Here is a tiny trained network, its code and every weight. The questions are about switching its units off for an input and a class, where a switched-off unit gives its printed mean instead of its output.

import numpy as np


def w(rows, s, z=0):
    codes = np.array(rows[::2]) - 128.0
    scale = np.full(codes.shape[1], s)
    scale[-1] = z or s
    return codes * scale


def norm(h):
    return h / np.sqrt((h * h).mean(-1, keepdims=True) + 1e-5)


def f(y):
    return np.maximum(y, 0)


def log_softmax(a):
    a = a - a.max(-1, keepdims=True)
    return a - np.log(np.exp(a).sum(-1, keepdims=True))


def net(x, mask):
    res = np.array(x, float).reshape(1, 7) / 4 @ E
    u = 0
    for l in range(3):
        y = f(norm(res) @ A[l][:, :-1].T + A[l][:, -1])
        res = res + np.where(mask[u : u + 6], y, B[l][:, -1]) @ B[l][:, :-1]
        u += 6
    return log_softmax(norm(res)[-1] @ U[:, :-1].T + U[:, -1])


A, B = {}, {}
E = w([
[161,123,120,85,160,99],'x0',
[98,211,1,101,170,120],'x1',
[140,86,95,151,134,137],'x2',
[228,145,100,106,154,194],'x3',
[172,119,155,36,187,80],'x4',
[148,52,91,186,198,90],'x5',
[128,111,94,80,68,178],'x6',
],0.0076)
A[0] = w([
[220,111,168,149,255,92,1],'L0N0',
[165,113,61,248,92,224,23],'L0N1',
[111,183,164,121,71,157,73],'L0N2',
[98,232,101,105,128,59,15],'L0N3',
[120,91,129,119,92,43,102],'L0N4',
[105,107,148,164,142,120,89],'L0N5',
],0.0084,0.0041)
B[0] = w([
[189,149,163,126,205,92,245],'L0N0',
[145,95,106,225,143,226,253],'L0N1',
[170,165,163,145,107,110,204],'L0N2',
[55,254,78,160,156,135,205],'L0N3',
[150,126,122,146,102,61,187],'L0N4',
[87,121,41,103,111,95,160],'L0N5',
],0.0074,0.0038)
A[1] = w([
[115,122,85,209,221,186,62],'L1N0',
[187,97,28,2,117,148,4],'L1N1',
[94,19,140,194,109,84,84],'L1N2',
[139,87,130,189,152,200,35],'L1N3',
[126,137,221,93,51,178,45],'L1N4',
[32,222,119,106,178,126,18],'L1N5',
],0.0085,0.004)
B[1] = w([
[125,168,138,176,76,186,253],'L1N0',
[59,70,68,49,226,188,189],'L1N1',
[27,72,114,163,84,89,218],'L1N2',
[129,160,2,138,119,152,204],'L1N3',
[203,78,146,36,42,173,218],'L1N4',
[134,198,78,128,75,58,230],'L1N5',
],0.0091,0.004)
A[2] = w([
[220,91,187,119,163,87,44],'L2N0',
[140,120,162,59,70,154,90],'L2N1',
[93,151,33,71,151,112,100],'L2N2',
[188,196,151,91,171,180,196],'L2N3',
[126,105,176,61,68,196,6],'L2N4',
[4,170,73,127,33,144,152],'L2N5',
],0.011,0.0024)
B[2] = w([
[173,156,59,130,212,96,175],'L2N0',
[247,167,166,133,76,220,174],'L2N1',
[81,153,181,70,106,188,197],'L2N2',
[102,37,210,209,145,66,197],'L2N3',
[197,111,255,110,43,101,177],'L2N4',
[165,133,153,100,150,114,254],'L2N5',
],0.0081,0.0094)
U = w([
[191,99,151,133,201,87,165],'0',
[128,165,175,157,138,184,2],'1',
[52,64,157,151,85,50,94],'2',
[218,117,200,102,47,175,167],'3',
[132,111,69,227,90,213,174],'4',
[113,109,108,26,175,217,88],'5',
[95,255,100,101,112,113,165],'6',
],0.017,0.0053)

Each question gives the input, the list of numbers given to net, and the class t.
The units are the neurons (one row each of A and B). Each row of codes is followed by its name. A weight is (code - 128) times the scale printed after its matrix; where a second scale follows, it is the last column's (A, B and U).
mask holds one flag per neuron, layer by layer. A switched-off neuron (its flag False) gives its mean, the last column of its row in B, instead of its output. The means were averaged over made-up inputs and are rounded, as every weight is.
A unit's drop is (log p(t) with every unit on - log p(t) with that unit switched off) / (log p(t) with every unit on - log p(t) with every unit switched off).
The circuit of an input: a set's keep is (log p(t) with only the set's units on - log p(t) with every unit switched off) / (log p(t) with every unit on - log p(t) with every unit switched off). Starting from the 12 units with the biggest drops (on a tie, the unit counted first), units are removed one at a time, each time the one whose removal leaves the highest keep (on an exact tie, the one counted first), for as long as the keep stays at least 0.8.
circuit, biggest first: the units of the circuit, biggest drop first
unit that matters most: the unit with the biggest drop
k most important neurons: the k neurons with the biggest drops, biggest first
top k neurons in layer l: the k neurons of layer l with the biggest drops, biggest first
drop of u: that unit's drop, to one decimal
input [-5,1,1,4,6,-8,-8], class 6: top 3 neurons in layer 2 -> (L2N4 L2N5 L2N1)
input [8,-2,3,-1,8,-2,6], class 5: unit that matters most -> L1N1
input [4,4,-6,-1,2,4,-7], class 6: 2 most important neurons -> (L0N3 L1N5)
input [-4,3,-6,-2,-8,-6,2], class 3: circuit, biggest first -> (L1N4 L2N5)
input [-8,5,-4,-7,-4,2,3], class 6: 2 most important neurons -> (L2N5 L2N3)
input [8,0,-7,2,3,4,5], class 5: 3 most important neurons -> (L1N1 L2N2 L0N2)
input [1,6,-6,-3,5,8,6], class 5: 2 most important neurons -> (L1N1 L2N2)
input [1,-6,6,3,5,-3,-4], class 0: 2 most important neurons -> (L0N0 L2N0)
input [-6,-3,8,-1,8,8,7], class 2: 3 most important neurons -> (L1N2 L2N5 L2N1)
input [5,5,-7,-7,-5,7,-1], class 6: 2 most important neurons -> (L0N3 L2N3)
input [7,1,4,-2,8,-8,1], class 5: drop of L1N1 -> 1.2
input [7,5,7,-6,0,0,8], class 5: drop of L1N1 -> 0.4
input [-7,-2,-4,-5,-7,-2,4], class 3: drop of L0N4 -> 0.0
input [1,0,-2,1,7,0,8], class 5: circuit, biggest first -> (L1N1)
